Moves between units:
^: j521->j387, j476->j521, j244->j120, j838->j876, j271->j711, j387->j547, j938->j779, j297->j328, j910->j270, j625->j957, j478->j184, j711->j244, j340->j726, j985->j478, j575->j98, j217->j938, j472->j69, j760->j76, j163->j625, j445->j580, j328->j832, j406->j985, j876->j150, j28->j942, j76->j575, j447->j628, j779->j447, j196->j423, j536->j144, j184->j838, j423->j297, j69->j760, j98->j406, j545->j472, j926->j157, j157->j196, j547->j28, j580->j910, j206->j536, j120->j217, j942->j545, j265->j163, j144->j271, j957->j476, j832->j340, j270->j926, j628->j445, j185->j265, j726->j206, j150->j185
%: j521->j144, j476->j271, j244->j625, j838->j628, j271->j476, j387->j536, j938->j185, j297->j69, j910->j985, j625->j244, j478->j580, j711->j957, j340->j942, j985->j910, j575->j157, j217->j265, j472->j328, j760->j423, j163->j120, j445->j184, j328->j472, j406->j270, j876->j447, j28->j726, j76->j196, j447->j876, j779->j150, j196->j76, j536->j387, j184->j445, j423->j760, j69->j297, j98->j926, j545->j832, j926->j98, j157->j575, j547->j206, j580->j478, j206->j547, j120->j163, j942->j340, j265->j217, j144->j521, j957->j711, j832->j545, j270->j406, j628->j838, j185->j938, j726->j28, j150->j779
!: j521->j476, j476->j957, j244->j711, j838->j184, j271->j144, j387->j521, j938->j217, j297->j423, j910->j580, j625->j163, j478->j985, j711->j271, j340->j832, j985->j406, j575->j76, j217->j120, j472->j545, j760->j69, j163->j265, j445->j628, j328->j297, j406->j98, j876->j838, j28->j547, j76->j760, j447->j779, j779->j938, j196->j157, j536->j206, j184->j478, j423->j196, j69->j472, j98->j575, j545->j942, j926->j270, j157->j926, j547->j387, j580->j445, j206->j726, j120->j244, j942->j28, j265->j185, j144->j536, j957->j625, j832->j328, j270->j910, j628->j447, j185->j150, j726->j340, j150->j876

The rows follow the links: the fewer symbols apart two units are, the more alike their rows tend to be.

Name the unit of each row.
447 12 84 -577 312 14 -310 251 640 308 -362 -387 239 -397 57 433 230 -1016 352 509 -379 394 2 -7 676 -130 -473 249 358 70 46 -568 -163 6 94 161 59 -86 49 827 -392 -48 -139 233 165 -241 52 -307 -344 -73 137 70 -157 160 157
unit: j942
-117 -40 -255 275 444 -29 -498 -89 576 230 -267 -556 325 -344 109 336 35 -788 32 206 -247 377 -405 -284 389 -185 -171 247 -44 77 387 121 -220 62 315 265 548 166 -199 240 14 -56 498 370 -631 97 571 -763 -362 24 178 156 -155 484 -726
unit: j521
532 48 319 -746 -223 -2 258 373 -16 55 31 260 -39 47 -70 13 156 12 263 242 -85 -51 493 380 151 75 -141 -45 448 -72 -375 -629 144 -113 -205 -166 -523 -318 295 549 -374 77 -688 -202 788 -348 -611 606 61 -171 -105 -88 98 -391 899
unit: j76
-316 -369 -382 536 329 74 261 -248 -16 36 -278 -214 97 49 166 52 -151 264 -79 -390 437 -57 -465 -582 -94 -203 312 -222 -225 96 99 963 311 301 450 136 391 334 -191 -378 54 60 425 152 -896 -183 115 -249 -357 66 194 124 82 104 -994
unit: j445
251 -183 -8 -535 242 -475 -600 238 271 259 92 -299 0 -416 116 580 128 -848 317 611 -1044 283 -356 169 390 -132 -525 88 141 45 65 -751 -310 -82 215 -5 265 -129 -90 476 -524 72 169 -410 309 137 3 40 -162 -48 153 9 -297 301 252
unit: j297
-308 36 64 259 -431 3 366 -155 -734 -383 319 496 -266 398 -191 -471 -156 1101 -260 -445 397 -384 212 78 -553 145 423 -312 -218 -144 -111 344 288 16 -253 -311 -294 -59 147 -670 292 66 -197 -323 195 122 -291 596 401 37 -148 -129 150 -301 202
unit: j184
82 21 208 -156 -446 24 452 37 -553 -211 323 535 -267 369 -124 -369 -45 849 -75 -208 297 -376 344 330 -485 178 186 -327 29 -60 -299 -86 258 -38 -346 -340 -495 -150 238 -387 64 51 -504 -322 548 -55 -481 753 325 30 -131 -234 204 -452 580
unit: j985
-250 86 -189 564 -59 344 528 -317 -221 -152 -172 177 41 284 -21 -368 -123 730 -261 -576 912 -201 22 -394 -376 68 533 -120 -240 -20 4 944 285 239 57 58 -108 240 -55 -566 451 16 74 348 -589 -163 65 -55 -47 52 -15 14 238 -178 -676
unit: j779
591 -10 102 -748 226 20 -162 307 616 275 -321 -331 213 -297 107 391 210 -833 344 527 -408 239 121 156 608 -71 -419 211 471 112 -89 -707 -122 -1 97 140 -79 -213 53 879 -395 -65 -274 193 290 -396 -89 -133 -295 -135 67 -107 -144 13 392
unit: j545
618 9 314 -860 -52 37 155 395 167 97 -141 65 -22 -30 -57 125 167 -207 320 391 -228 76 415 369 330 2 -273 41 470 21 -330 -729 87 -63 -167 -122 -490 -326 217 663 -386 12 -646 -118 755 -431 -522 424 -112 -119 81 -93 87 -286 901
unit: j760
-379 -43 -328 617 302 -34 -418 -274 253 98 -150 -421 149 -185 63 176 -99 -381 -125 -116 -112 175 -441 -424 57 -217 50 190 -249 -29 383 452 -196 64 312 310 565 279 -250 -218 326 -23 661 303 -745 293 629 -702 -217 104 121 209 -174 440 -876
unit: j957
-75 511 179 174 -537 442 415 -70 -285 -349 118 568 -111 355 -184 -599 -86 659 -250 -430 779 -271 614 171 -293 328 308 91 17 -85 -176 166 58 -169 -555 -104 -552 -42 189 -288 521 -145 -378 268 282 -95 -42 196 513 84 -317 -195 394 -472 420
unit: j244

Each walk starts at a row. The symbols on each line, taken left to right, move it on to the next unit.
Answer with the unit's row; about right is enough.
start 325 -14 282 -508 -364 -45 463 253 -353 -177 171 516 -197 232 -155 -297 108 504 150 44 123 -227 492 386 -123 158 31 -150 238 -64 -417 -400 236 -76 -374 -291 -603 -291 307 81 -229 116 -646 -305 760 -239 -591 776 250 -52 -129 -183 169 -438 926
^ ^ ! ^ ^ ^ ^	-442 37 -30 474 -321 -19 325 -229 -659 -364 327 476 -269 350 -148 -436 -193 1055 -291 -510 454 -359 60 -14 -599 114 434 -280 -367 -82 -90 549 186 -16 -219 -281 -174 74 71 -760 306 117 67 -316 12 228 -68 471 341 45 -168 -52 189 -215 -46
^ % ^ ! ! ^ ^	-298 -219 -330 522 264 182 367 -254 -136 -112 -227 -27 138 98 87 -136 -84 481 -153 -461 673 -134 -250 -500 -234 -76 461 -217 -256 92 82 1040 341 317 328 162 206 399 -166 -471 190 26 331 249 -805 -191 74 -231 -243 26 117 104 59 35 -939
start -539 1 -72 635 -250 -65 256 -275 -642 -378 323 338 -229 320 -123 -413 -227 926 -375 -548 450 -349 3 -133 -612 148 461 -286 -455 -138 -6 650 147 -58 -74 -136 -31 169 -10 -875 427 43 213 -269 -200 268 112 256 361 113 -90 14 62 -125 -280
^ ! ^ % ^	-309 -147 -270 563 136 256 442 -322 -196 -104 -159 49 61 220 35 -300 -87 571 -244 -572 860 -168 -158 -491 -303 -51 509 -135 -257 35 70 1073 301 278 251 84 -8 316 -101 -530 399 26 167 313 -730 -183 80 -200 -171 25 100 59 210 -69 -831
^ ! % ^	-623 -21 -192 746 -131 -14 138 -362 -513 -318 286 270 -138 267 -53 -351 -277 823 -398 -550 365 -220 -93 -176 -524 -6 450 -165 -505 -73 112 725 84 14 -6 -88 82 222 -69 -867 494 99 387 -143 -362 353 244 67 244 62 -84 32 91 -59 -450
start -230 153 -16 523 -196 413 596 -273 -297 -273 -109 339 -32 357 -84 -529 -101 875 -293 -611 998 -270 253 -247 -402 140 599 -49 -125 -81 -44 847 251 44 -129 45 -292 174 3 -512 568 -37 -51 372 -351 -172 -21 3 129 69 -84 -27 299 -266 -397
! ^ % ^ % ! ! !	12 506 245 -5 -630 382 341 -40 -315 -259 150 514 -238 375 -217 -583 60 593 -290 -326 657 -201 732 351 -282 269 234 145 81 -144 -151 -139 -47 -252 -616 -52 -552 -164 217 -115 435 -146 -438 191 457 -66 -95 262 516 81 -331 -221 313 -475 630
% ^ ^ ^ ! ^	52 -48 -209 46 466 -27 -499 -34 653 309 -351 -544 282 -401 130 392 98 -981 82 320 -328 383 -303 -255 465 -185 -248 286 46 136 239 -74 -256 37 326 325 424 121 -215 462 -90 -116 416 383 -488 12 450 -751 -372 16 173 180 -195 427 -566
start -165 -487 -330 204 607 -247 -185 -56 199 195 -235 -485 179 -264 204 452 -92 -299 180 134 -260 183 -728 -422 60 -245 -4 -156 -211 143 173 502 162 288 713 197 567 216 -221 -43 -232 138 535 -18 -708 -35 138 -296 -537 -60 383 209 -232 400 -847
^ ! ! % ! % ^	-44 -512 -271 26 566 -238 -294 7 239 311 -149 -492 180 -300 194 608 -76 -508 193 229 -574 216 -672 -364 195 -261 -146 -128 -130 104 215 255 106 228 625 132 624 150 -220 148 -369 71 511 -189 -595 17 98 -188 -513 -53 377 278 -264 422 -702
! % ^ %	-178 -479 -372 336 573 -142 -10 -154 145 173 -259 -356 188 -214 168 385 -135 -115 98 -84 -26 60 -716 -551 -17 -301 116 -136 -217 72 185 722 251 267 633 186 493 266 -217 -161 -131 137 505 53 -830 -117 140 -333 -475 17 296 208 -85 343 -949
start 314 288 308 -535 -272 -105 -271 273 32 20 259 105 -117 -86 -65 -24 116 -346 147 383 -512 21 382 608 250 162 -392 131 304 -59 -121 -1031 -309 -327 -395 -146 -339 -373 195 449 -229 -95 -373 -252 863 160 -87 227 306 -87 -260 -156 -69 -107 992
% % ^ ! ! ! !	331 -85 183 -622 153 -361 -584 325 292 223 144 -267 -8 -316 27 393 134 -773 231 615 -985 256 -101 305 343 -82 -486 80 206 55 -64 -874 -292 -185 26 -65 214 -275 -34 494 -471 57 -20 -355 536 121 -44 85 -62 -65 148 24 -312 233 517
^ ^ ^ ! % !	404 -90 -44 -339 391 -34 -378 148 734 363 -426 -472 259 -479 101 477 203 -1122 295 469 -458 401 -138 -91 587 -119 -368 339 345 133 86 -406 -202 72 214 332 211 -62 -61 719 -277 -54 64 324 -119 -148 134 -488 -372 -55 189 113 -186 258 -128
start -491 -2 -350 709 261 -13 -358 -326 103 -22 -51 -269 97 -128 102 6 -172 -129 -238 -188 67 83 -451 -387 -102 -130 186 115 -353 52 389 633 -144 84 256 212 559 273 -252 -372 334 -38 674 184 -761 313 610 -692 -125 112 57 179 -73 421 -923
% % ! ^ !	-599 -4 -397 795 133 -69 -197 -367 -66 -90 75 -228 41 46 124 -93 -183 132 -258 -260 174 15 -400 -335 -193 -95 185 42 -442 13 338 723 -121 122 223 169 447 265 -275 -624 436 -34 673 129 -735 322 590 -483 -8 156 18 157 -43 372 -892
^ % ^ % !	-666 -22 -312 873 -6 -40 -138 -369 -269 -128 124 -40 -37 83 53 -174 -241 397 -337 -418 236 -120 -325 -338 -340 -59 299 -90 -488 -57 244 758 -22 -56 155 85 378 332 -209 -708 526 33 594 7 -677 336 511 -321 93 171 -16 134 16 216 -784
start 208 -50 -107 -184 447 -18 -456 106 749 344 -336 -550 329 -399 201 543 112 -1040 196 381 -373 341 -286 -164 623 -124 -336 310 187 169 246 -322 -253 69 236 333 366 27 -138 530 -189 2 224 321 -306 -70 276 -646 -433 -71 207 173 -140 349 -287
! % % ! % !	233 456 375 -415 -530 139 -129 159 -66 -134 219 342 -229 116 -221 -295 112 56 -54 138 -63 -131 651 541 23 223 -148 193 253 -106 -145 -807 -205 -381 -649 -139 -491 -279 282 177 119 -107 -495 -60 898 72 -116 289 478 -31 -372 -162 166 -342 959
% ^ % ^ ^	161 553 375 -259 -574 184 85 161 -159 -174 191 458 -207 226 -196 -412 97 246 -153 14 219 -144 668 489 -26 293 -97 149 171 -141 -212 -612 -127 -270 -650 -213 -555 -277 262 154 255 -135 -488 10 766 50 -163 366 574 60 -355 -224 205 -323 912
start -183 25 114 126 -469 -34 438 5 -702 -352 402 593 -311 406 -171 -455 -65 1024 -196 -345 366 -356 295 253 -555 156 350 -345 -141 -173 -242 181 233 -53 -312 -284 -461 -103 146 -550 62 93 -299 -331 407 51 -423 704 453 4 -137 -128 197 -414 430
^ ! ^ % ! ^ ^	-292 -475 -353 444 497 -36 119 -182 29 109 -267 -259 174 -67 142 189 -149 60 11 -236 178 30 -544 -630 -27 -224 225 -247 -287 61 170 824 291 324 584 160 416 334 -240 -274 -34 135 473 128 -893 -74 163 -330 -469 -7 295 189 -82 253 -1040
! ! % ^ ^ ^	-668 -50 -227 833 -23 -5 64 -370 -407 -249 227 91 -171 155 11 -301 -196 600 -363 -496 310 -158 -332 -268 -462 44 436 -80 -486 -19 372 806 61 34 51 -62 288 281 -186 -789 464 4 469 -55 -532 362 396 -181 232 127 -60 76 41 155 -628
start 655 50 244 -844 23 9 40 383 339 240 -218 -11 87 -102 20 252 215 -514 345 442 -280 179 337 276 410 26 -399 100 538 43 -232 -787 78 -39 -84 -16 -322 -276 130 764 -508 14 -583 59 666 -314 -412 215 -245 -108 26 -135 -32 -151 709
^ ^ ! %	161 -293 -55 -371 403 -512 -579 206 279 323 44 -412 110 -434 120 614 -3 -798 348 609 -995 298 -448 -3 327 -174 -423 25 55 83 165 -550 -169 8 349 49 438 -96 -126 484 -588 98 263 -382 6 147 11 -141 -325 -85 251 101 -345 334 20
^ ^ ! ^ ^	325 40 206 -577 -21 -328 -544 236 196 193 153 -108 -12 -256 -5 347 189 -663 199 568 -875 223 38 410 353 48 -539 113 213 -28 -73 -1008 -306 -264 -143 -121 8 -321 31 536 -377 1 -115 -341 640 163 -95 103 108 -113 -37 -64 -234 138 715
start 44 -442 -166 -83 613 -387 -429 45 316 302 -123 -607 179 -390 263 576 -56 -668 276 431 -714 311 -682 -333 225 -278 -206 -93 -52 58 122 -3 26 159 605 99 598 106 -242 211 -491 122 431 -226 -427 -41 91 -244 -453 -111 330 218 -331 460 -492
% ! ! ! % ^ ^ ^	251 158 246 -597 -128 -244 -422 267 155 92 211 1 -88 -159 -61 200 150 -534 143 520 -708 174 237 482 298 75 -447 179 218 -54 -77 -1043 -341 -272 -247 -97 -141 -300 134 445 -335 -41 -277 -259 809 140 -83 230 232 -87 -105 -121 -142 31 880
! ! ! ! !	90 -388 -181 -254 473 -477 -465 153 296 325 -91 -455 179 -415 200 645 18 -759 290 535 -868 240 -586 -126 315 -243 -339 -67 39 115 137 -221 -121 70 488 90 522 18 -140 351 -467 72 397 -303 -122 54 19 -154 -441 -48 317 162 -425 450 -227
